A =
[[-16 -15  -4   3  -2  49  35  -8   6   9   3  27   2  -9  19  43]
 [ -3   7  -3  21  -2   9  -5  10  -6  12  15  11   8  20 -17   7]
 [  3  15 -17  13  -4 -14   0 -10 -12 -10   3  15  -5   8  -1  12]
 [ 25  -7 -30   2 -11   5  11  -3  19  14  -8  15   0   9   6 -22]
 [ 16 -12  11  19 -22 -10   9 -12  22   3  -7   8  -1  -1   5 -19]
 [-21 -14   0  11  -1   9   7 -15 -26   1  20   5  15   9 -16  26]]
Counting starts at 1.
Report the top-right entry.
43
Report the entry in the bottom-left corner.
-21
Report the entry just left of the largest entry.
-2
The entry directly above the smallest entry -> -17
Report the entry in row 3 and column 1.
3
The top-left entry -> -16
Report the entry just right of -30.
2
Report the entry directly below -19.
26
The entry just left of -30: -7
Report the entry in row 1 and column 3.
-4
Report the entry directly below 35.
-5
Report the entry in row 2 and column 3.
-3
The entry in row 2 and column 1: -3
The entry at row 3, column 2 -> 15
Report the entry directly below the smallest entry.
11
The entry directly above -6 -> 6
Report the entry in row 1 and column 2.
-15
Report the entry just right of the largest entry.
35

Questions about the grid below. Rows and columns are numbered from 1.
1) Which number is the entry in the top-left corner?
2) Which number is the entry in the top-right corner?
3) Which number is the entry at row 1, column 2?
4) Which number is the entry at row 3, column 3?
5) Which number is the entry directly below 254?
6) Which number is the entry just right of 87?
7) Which number is the entry just left of 87?
8) Which number is the entry just left of 80?
[[ 86 164 145  85 110 122]
 [121 195  12  54 111 232]
 [162 101  77 134  90 145]
 [186  80 246 114  45 201]
 [193  77 254 125  42 188]
 [  9 204 131  73 120  18]
 [195  78 162 141  77 156]
 [140 139   7  88  94 202]
 [144 113  40 138  90 161]
 [181  87 119 135  85 147]]
1) 86
2) 122
3) 164
4) 77
5) 131
6) 119
7) 181
8) 186

array([[71, 32, 25, 50],
       [70, 51, 43, 67],
       [68, 38, 18, 44],
       [72, 32, 27, 51],
       [71, 36, 22, 48],
       [69, 43, 18, 46],
       [34, 77, 49, 50],
       [64, 41, 15, 39],
       [58, 63, 17, 43],
       [26, 73, 54, 46],
       [56, 40, 13, 30],
       [18, 65, 54, 36],
       [66, 56, 19, 49],
       [19, 63, 41, 27],
       [35, 69, 63, 59],
       [49, 57, 66, 68]])
The entry directly below 30 is 36
Read off the first entry on the diagonal from the top-right corner.
A: 50
The bottom entry of the column that holds the largest entry is 57
Read off the bottom-right entry.
A: 68
Read off the entry in the bottom-left corner.
A: 49
The largest entry is 77
Read off the top entry of the column that holds the smallest entry.
A: 25
The entry just left of 15 is 41
The second smallest entry is 15
The top-left entry -> 71
The last entry of the smallest entry's row: 30
Read off the entry just left of 77.
A: 34
Read off the first entry in the row that holds the smallest entry.
A: 56
Read off the entry directly above 59.
A: 27
Read off the entry just right of 72.
A: 32
Read off the last entry of the largest entry's row.
A: 50
The entry just left of 30 -> 13
Read off the fifth entry in reading order.
A: 70
The third entry on the diagonal from the top-right corner: 38
Read off the entry just right of the largest entry.
A: 49
Read off the entry directly above 26.
A: 58
Read off the 2nd-last entry, reading row by row.
A: 66
The 3rd largest entry -> 72
The smallest entry in the first column: 18
Read off the entry directly above 22.
A: 27
Read off the 2nd entry on the main diagonal.
A: 51
Read off the second largest entry.
A: 73

W =
[[-0.4  0.9 -0.5  0.5  0.9  0.8  0.3 -0.4 -1.3 -0.2  0.3 -0.2 -0.1]
 [-1.1  0.9 -0.7 -0.5  1.7  2.0  0.9  1.7 -1.9 -1.8  0.6 -1.3 -0.7]
 [-2.0 -0.4 -1.3  0.4 -1.2  0.2  0.0  2.5  0.2 -2.3  0.4 -1.8  1.1]
 [-1.6 -1.3 -1.0  0.6 -2.5 -1.3 -0.7  1.5  1.5 -1.4  0.0 -1.1  1.6]
 [-2.0 -0.6 -1.2  0.3 -1.4  0.0 -0.1  2.4  0.4 -2.3  0.4 -1.7  1.2]
 [ 0.2  0.8 -0.2  0.4  0.8  0.4  0.2 -1.1 -1.0  0.5  0.0  0.3 -0.3]
 [ 0.7 -1.1  0.1  1.1 -2.6 -2.8 -1.3 -2.5  1.9  1.9 -0.8  1.2  1.3]]
Counting starts at 1.
The entry just left of the largest entry: 0.0
The entry directly above the smallest entry is 0.4
Which number is the entry in the bottom-right corner?
A: 1.3
The entry in row 1 and column 2 -> 0.9
The entry just right of the largest entry -> 0.2
The entry in the bottom-left corner -> 0.7
Which number is the entry in the top-right corner?
A: -0.1
Which number is the entry at row 2, column 1?
A: -1.1
The entry at row 2, column 3 is -0.7
The entry in row 1 and column 1 -> -0.4
The entry in row 1 and column 3 -> -0.5
Which number is the entry in row 3 and column 1?
A: -2.0
Which number is the entry directly below the centre entry?
A: -0.1
Which number is the entry directly above -1.9?
A: -1.3
Which number is the entry at the centre?
A: -0.7
The entry directly below the largest entry is 1.5
Which number is the entry in row 3 and column 2?
A: -0.4
Which number is the entry just left of the centre entry?
A: -1.3
Which number is the entry directly above the largest entry?
A: 1.7
The entry at row 3, column 3: -1.3

m =
[[-25  -9  23   2]
 [ -6  -7  13   4]
 [-19  -8  41 -12]
 [ -2  11 -18  -3]
 [ 19   5  17  -3]
 [ -3  -6 -33 -31]
 [-16  -1   4  11]
 [ -6  -2 -11  -4]
 [-10  -7  -9  16]
 [ 13   5   0  -5]
 [  0  -7   5  13]
 [ -4 -12  -2  31]
 [-17  13  -7  -2]
 [ -4   3  -6  12]
 [  4  19 -13 -12]
 [-16 -15   9 -11]]
Rows and columns are numbered from 1.
Report the entry in the bottom-right corner.
Answer: -11
The entry at row 1, column 1 is -25
Report the entry just left of the largest entry.
Answer: -8
The entry just right of the largest entry -> -12
The entry in the top-right corner: 2
Report the bottom entry of the column that holds the smallest entry.
Answer: 9
Report the entry directly above the largest entry.
Answer: 13
The entry just left of -8: -19
The entry directly above -18: 41
Report the entry directly below 16.
Answer: -5
The smallest entry: -33
The entry just left of the smallest entry -> -6
The entry just right of the smallest entry -> -31
The bottom-left entry: -16
The entry directly below -31: 11
Report the entry in row 2 and column 1.
Answer: -6
The entry in row 1 and column 3 -> 23
The entry at row 1, column 2 -> -9
Report the entry just right of -18.
Answer: -3
The entry in row 2 and column 2 is -7
The entry directly above the smallest entry is 17
Report the entry directly below 12.
Answer: -12

1.169,0.334,-1.168,-0.639,-1.468
-2.179,0.838,0.910,-1.545,-0.973
0.255,0.081,-0.067,-0.255,-0.918
1.048,-0.479,0.136,-0.316,0.650
1.026,-0.974,-0.209,1.264,0.306
-1.000,0.533,0.204,0.006,-0.988
-0.961,1.077,0.271,-2.052,0.127
0.948,0.312,0.213,-0.820,-0.822
0.011,-0.382,0.714,-0.310,-0.993
1.041,-0.818,0.969,-0.712,-0.481
0.318,-0.533,1.456,-0.731,0.529
Read off the first entry on the diagonal from the top-right corner.
Answer: -1.468
Read off the entry directly above -0.820.
Answer: -2.052
Read off the smallest entry.
Answer: -2.179
Read off the second largest entry.
Answer: 1.264
The entry just left of the largest entry: -0.533
The entry in the bottom-right corner: 0.529
Read off the bottom-left entry.
Answer: 0.318
Read off the second entry on the main diagonal.
Answer: 0.838
Read off the entry just right of 0.838.
Answer: 0.910
The 2nd entry from the end, reading row by row -> -0.731
Read off the entry directly below -1.468.
Answer: -0.973
The 3rd largest entry: 1.169
Read off the entry directly above -0.479.
Answer: 0.081
Read off the bottom entry of the column that holds the largest entry.
Answer: 1.456
Read off the entry just left of -1.168.
Answer: 0.334
Read off the centre entry.
Answer: 0.204
Read off the entry just left of the centre entry.
Answer: 0.533
Read off the entry directly above the largest entry.
Answer: 0.969
Read off the entry directly above 0.650.
Answer: -0.918
The entry directly below 0.136: -0.209
Read off the entry directly above 0.318.
Answer: 1.041
Read off the entry just left of -0.639.
Answer: -1.168
Read off the entry directly above 0.306.
Answer: 0.650

Questions about the array below.
1) Read off the last entry, reading row by row.
2) Read off the entry directly above 46.
3) Read off the bottom-left entry.
4) Read off the 2nd entry on the diagonal from the top-right corner.
5) Read off the top-right entry.
6) Read off the entry just left of 5.
7) Read off the fifth entry, reading row by row.
8) Read off the 2nd entry on the main diagonal.
[[ 0 17  8  4  0 17]
 [ 0  0 46  2  4  2]
 [ 1  5 23  1  8  3]
 [ 0 20 19  3  4  3]]
1) 3
2) 8
3) 0
4) 4
5) 17
6) 1
7) 0
8) 0
